Here is a tiny trained network, its code and every weight. The questions are about switching its units off for an input and a class, where a switched-off unit gives its printed mean instead of its output.

import numpy as np


def w(rows, s, z=0):
    codes = np.array(rows[::2]) - 128.0
    scale = np.full(codes.shape[1], s)
    scale[-1] = z or s
    return codes * scale


def f(y):
    return np.maximum(y, 0)


def log_softmax(a):
    a = a - a.max(-1, keepdims=True)
    return a - np.log(np.exp(a).sum(-1, keepdims=True))


def net(x, mask):
    res = np.array(x, float).reshape(1, 7) / 4 @ E
    y = f(res @ A[0][:, :-1].T + A[0][:, -1])
    res = res + np.where(mask, y, B[0][:, -1]) @ B[0][:, :-1]
    return log_softmax(res[-1] @ U[:, :-1].T + U[:, -1])


A, B = {}, {}
E = w([
[139,9,113,93,147,170,131],'x0',
[128,127,128,128,126,128,127],'x1',
[127,127,128,128,128,127,128],'x2',
[54,140,158,87,107,159,146],'x3',
[128,129,128,126,130,128,128],'x4',
[109,132,177,149,183,136,41],'x5',
[128,127,127,128,129,128,129],'x6',
],0.016)
A[0] = w([
[240,119,90,182,151,96,110,242],'N1',
[90,188,191,176,169,96,42,136],'N2',
[1,142,170,59,102,167,148,146],'N3',
[133,199,102,140,66,88,175,194],'N4',
[127,182,114,139,84,93,162,172],'N5',
[156,54,79,81,106,160,193,133],'N6',
[140,180,99,140,52,92,193,197],'N7',
[122,87,151,120,185,162,76,77],'N8',
[154,66,77,84,103,159,192,140],'N9',
[21,139,170,70,102,163,146,145],'N10',
[123,90,148,120,183,161,77,79],'N11',
[6,137,177,70,100,166,153,144],'N12',
[248,118,86,191,156,92,112,255],'N13',
[124,83,144,119,174,162,83,79],'N14',
[75,146,160,108,115,143,121,158],'N15',
[142,28,109,92,151,178,138,191],'N16',
],0.0091,0.0053)
B[0] = w([
[157,121,141,125,133,55,78,238],'N1',
[153,202,151,198,98,151,91,234],'N2',
[78,141,112,136,123,253,180,232],'N3',
[86,60,158,107,185,109,138,223],'N4',
[100,94,145,119,163,132,140,198],'N5',
[160,183,74,106,82,128,113,229],'N6',
[100,57,153,80,179,101,141,228],'N7',
[89,76,158,114,178,116,145,180],'N8',
[160,168,93,97,85,134,110,224],'N9',
[77,138,110,134,126,235,176,218],'N10',
[93,83,152,116,171,122,138,178],'N11',
[85,137,113,134,122,211,169,228],'N12',
[162,118,148,125,132,38,53,249],'N13',
[91,74,153,102,172,117,145,175],'N14',
[106,134,119,146,142,169,151,177],'N15',
[145,130,88,50,103,121,134,239],'N16',
],0.011,0.012)
U = w([
[132,18,171,96,198,51,105,240],'0',
[72,43,153,107,189,156,194,84],'1',
[237,163,79,103,35,79,93,107],'2',
[136,199,78,100,1,167,161,5],'3',
[186,212,185,224,110,89,55,184],'4',
[109,228,138,247,109,173,138,120],'5',
],0.008,0.0018)

Each question gives the input, the list of numbers given to net, and the class t.
The units are the neurons (one row each of A and B). Each row of codes is followed by its name. A weight is (code - 128) times the scale printed after its matrix; where a second scale follows, it is the last column's (A, B and U).
mask holds one flag per neuron, in row order. A switched-off neuron (its flag False) gives its mean, the last column of its row in B, instead of its output. The means were averaged over made-up inputs and are rounded, as every weight is.
A unit's drop is (log p(t) with every unit on - log p(t) with that unit switched off) / (log p(t) with every unit on - log p(t) with every unit switched off).
The circuit of an input: a set's keep is (log p(t) with only the set's units on - log p(t) with every unit switched off) / (log p(t) with every unit on - log p(t) with every unit switched off). Starting from the 12 units with the biggest drops (on a tie, the unit counted first), units are removed one at a time, each time the one whose removal leaves the highest keep (on an exact tie, the one counted first), for as long as the keep stays at least 0.8.
units of the circuit, in order: the units of the circuit, biggest drop first
most important unit: the unit with the biggest drop
top k neurons: the k neurons with the biggest drops, biggest first
drop when u is switched off: that unit's drop, to one decimal
input [0,5,-7,-1,7,-5,-6], class 0: most important unit : N7
input [-6,-5,-5,0,-2,3,-3], class 4: units of the circuit, in order : N3; N2
input [0,-1,-3,-8,4,4,7], class 4: units of the circuit, in order : N7; N2
input [6,0,-6,0,2,3,5], class 0: top 3 neurons : N3; N10; N12
input [1,7,2,8,4,-5,-4], class 3: top 2 neurons : N6; N9
input [1,-4,7,4,-6,-5,-6], class 3: top 3 neurons : N6; N9; N8
input [6,-8,0,0,3,2,1], class 0: top 3 neurons : N3; N10; N12
input [0,2,0,-1,0,7,2], class 4: top 2 neurons : N2; N7
input [-6,-1,-5,1,-5,-5,2], class 1: top 2 neurons : N13; N1
input [-8,0,1,-3,0,-1,3], class 0: top 2 neurons : N4; N7
input [0,-3,2,-8,-8,-5,-7], class 0: top 3 neurons : N7; N2; N4
input [0,-6,8,-1,-3,-2,8], class 0: drop when N14 is switched off : -0.1
input [-2,1,8,-2,4,6,-7], class 4: drop when N2 is switched off : 0.2
input [-1,4,0,-6,7,7,-2], class 4: units of the circuit, in order : N2
input [-2,-8,4,-5,-7,7,4], class 4: drop when N2 is switched off : 0.7
